Here is a tiny trained network, its code and every weight. The questions are about switching its units off for an input and a class, where a switched-off unit gives its printed mean instead of its output.

import numpy as np


def w(rows, s, z=0):
    codes = np.array(rows[::2]) - 128.0
    scale = np.full(codes.shape[1], s)
    scale[-1] = z or s
    return codes * scale


def f(y):
    return y / 2 * (1 + np.tanh(0.7978845608 * (y + 0.044715 * y**3)))


def log_softmax(a):
    a = a - a.max(-1, keepdims=True)
    return a - np.log(np.exp(a).sum(-1, keepdims=True))


def net(x, mask):
    res = np.array(x, float).reshape(1, 6) / 4 @ E
    y = f(res @ A[0][:, :-1].T + A[0][:, -1])
    res = res + np.where(mask, y, B[0][:, -1]) @ B[0][:, :-1]
    return log_softmax(res[-1] @ U[:, :-1].T + U[:, -1])


A, B = {}, {}
E = w([
[127,129,127,127,126,129,128,131],'x0',
[97,134,149,38,92,122,201,80],'x1',
[129,128,127,129,126,128,127,128],'x2',
[177,250,130,114,151,143,135,138],'x3',
[129,129,129,129,126,127,129,127],'x4',
[152,116,225,125,103,202,91,95],'x5',
],0.016)
A[0] = w([
[122,119,126,132,127,124,132,125,154],'N1',
[126,130,128,129,127,129,130,127,122],'N2',
[122,115,130,125,128,126,131,133,135],'N3',
[97,64,130,135,121,121,122,126,229],'N4',
[116,130,117,112,129,116,153,122,112],'N5',
[134,144,138,123,126,132,132,124,109],'N6',
[131,127,136,120,116,132,129,118,105],'N7',
[112,114,133,128,119,121,144,127,120],'N8',
[112,130,136,66,105,125,177,102,161],'N9',
[127,112,140,127,120,133,118,120,120],'N10',
[148,124,116,182,144,132,78,155,252],'N11',
[123,130,144,120,118,133,134,117,102],'N12',
[131,121,121,136,137,127,120,130,176],'N13',
[138,126,138,131,130,140,108,132,119],'N14',
[149,144,137,129,129,141,128,129,120],'N15',
[146,119,204,129,105,202,96,105,176],'N16',
[129,143,125,126,135,117,138,128,113],'N17',
[130,132,128,123,123,123,136,127,104],'N18',
[123,130,144,122,115,139,128,117,111],'N19',
[139,126,123,138,137,133,110,133,163],'N20',
[104,134,142,60,102,120,183,96,164],'N21',
[119,133,90,130,140,92,146,137,208],'N22',
[166,254,133,118,140,137,131,135,171],'N23',
[143,139,132,133,128,130,118,126,133],'N24',
[126,140,134,116,128,128,144,127,111],'N25',
[126,123,125,126,126,130,127,126,126],'N26',
[116,134,70,127,143,71,152,146,242],'N27',
[158,187,127,121,140,135,135,128,164],'N28',
[129,146,134,117,123,124,149,126,114],'N29',
[109,79,131,136,121,121,131,129,205],'N30',
[123,115,136,130,122,135,126,122,110],'N31',
[141,142,135,122,127,140,120,123,106],'N32',
[132,131,111,135,135,123,128,142,125],'N33',
[131,122,127,131,124,131,116,132,150],'N34',
[112,122,124,127,130,122,133,126,128],'N35',
],0.021,0.012)
B[0] = w([
[114,132,128,133,117,122,124,121,140],'N1',
[128,127,130,128,129,129,132,130,127],'N2',
[119,130,129,126,121,124,128,112,137],'N3',
[110,125,121,150,26,82,111,69,215],'N4',
[105,118,123,108,122,151,150,129,153],'N5',
[136,121,124,131,146,144,137,122,137],'N6',
[140,135,138,130,132,127,140,118,135],'N7',
[109,143,143,112,123,133,140,106,144],'N8',
[110,128,147,96,123,155,224,102,216],'N9',
[151,121,140,116,112,111,130,122,145],'N10',
[141,131,107,153,133,72,35,159,232],'N11',
[144,138,140,137,132,131,152,115,140],'N12',
[125,135,115,145,119,111,104,131,151],'N13',
[122,108,137,117,133,133,111,125,145],'N14',
[129,125,136,131,160,147,117,128,145],'N15',
[208,57,199,97,146,118,98,80,244],'N16',
[131,126,125,117,127,140,145,149,139],'N17',
[126,127,129,119,133,136,143,129,129],'N18',
[147,132,143,133,137,123,142,108,143],'N19',
[122,118,130,121,134,110,99,147,155],'N20',
[111,124,153,97,117,164,249,95,229],'N21',
[94,176,84,145,111,126,145,150,198],'N22',
[160,139,119,115,222,181,135,188,253],'N23',
[126,119,131,126,147,136,116,137,141],'N24',
[136,115,116,132,128,150,154,127,140],'N25',
[127,133,134,127,118,129,127,122,129],'N26',
[76,209,56,157,107,130,150,155,235],'N27',
[150,131,117,121,170,159,139,170,194],'N28',
[132,112,115,129,128,159,168,137,147],'N29',
[99,128,135,143,62,102,118,81,192],'N30',
[141,130,146,112,110,120,134,126,137],'N31',
[128,121,135,130,155,143,124,122,138],'N32',
[138,153,128,147,128,120,136,138,144],'N33',
[131,123,121,125,117,126,107,125,140],'N34',
[109,133,132,131,131,132,131,118,137],'N35',
],0.013,0.027)
U = w([
[67,187,55,210,43,42,48,135,254],'0',
[181,42,171,138,63,42,5,85,236],'1',
[13,180,100,128,37,126,199,74,134],'2',
[158,67,217,71,44,105,173,32,17],'3',
[138,220,55,174,183,122,81,253,152],'4',
[215,80,171,96,224,149,14,176,136],'5',
[93,190,78,87,154,204,227,203,31],'6',
[213,89,192,67,201,199,193,109,31],'7',
],0.0056,0.0021)

Each question gives the input, the list of numbers given to net, and the class t.
The units are the neurons (one row each of A and B). Each row of codes is followed by its name. A weight is (code - 128) times the scale printed after its matrix; where a second scale follows, it is the last column's (A, B and U).
mask holds one flag per neuron, in row order. A switched-off neuron (its flag False) gives its mean, the last column of its row in B, instead of its output. The means were averaged over made-up inputs and are rounded, as every weight is.
A unit's drop is (log p(t) with every unit on - log p(t) with that unit switched off) / (log p(t) with every unit on - log p(t) with every unit switched off).
The circuit of an input: a set's keep is (log p(t) with only the set's units on - log p(t) with every unit switched off) / (log p(t) with every unit on - log p(t) with every unit switched off). Starting from the 12 units with the biggest drops (on a tie, the unit counted first), units are removed one at a time, each time the one whose removal leaves the highest keep (on an exact tie, the one counted first), for as long as the keep stays at least 0.8.
circuit, biggest first: the units of the circuit, biggest drop first
most important unit: the unit with the biggest drop
k most important neurons: the k neurons with the biggest drops, biggest first
drop when u is switched off: that unit's drop, to one decimal
input [-5,1,-7,-1,7,-3], class 2: circuit, biggest first => N23
input [3,3,6,1,8,5], class 7: 2 most important neurons => N4, N30
input [-7,0,1,4,0,8], class 5: 2 most important neurons => N21, N9
input [8,1,3,-7,4,1], class 3: 2 most important neurons => N27, N11
input [5,7,-3,-3,-4,1], class 3: 2 most important neurons => N27, N22
input [7,0,-1,-6,8,-4], class 0: 2 most important neurons => N21, N9
input [-3,0,-6,4,-5,-4], class 4: 2 most important neurons => N21, N9
input [0,-3,0,1,6,-8], class 4: 2 most important neurons => N4, N30
input [1,0,-7,-8,-2,2], class 1: 2 most important neurons => N21, N9
input [4,1,-1,-2,8,1], class 3: 2 most important neurons => N27, N11
input [-2,-4,-2,1,-5,5], class 5: 2 most important neurons => N4, N30
input [5,-8,-5,-8,2,1], class 1: 2 most important neurons => N27, N22
input [0,0,-4,-6,-6,-2], class 0: drop when N21 is switched off => 0.4
input [1,0,8,3,5,1], class 5: drop when N27 is switched off => 0.3
input [-1,-2,1,7,-1,-8], class 4: drop when N22 is switched off => 0.0
input [7,-6,-8,-5,-2,0], class 0: drop when N16 is switched off => 1.0
input [-2,-3,5,0,7,-1], class 0: most important unit => N23
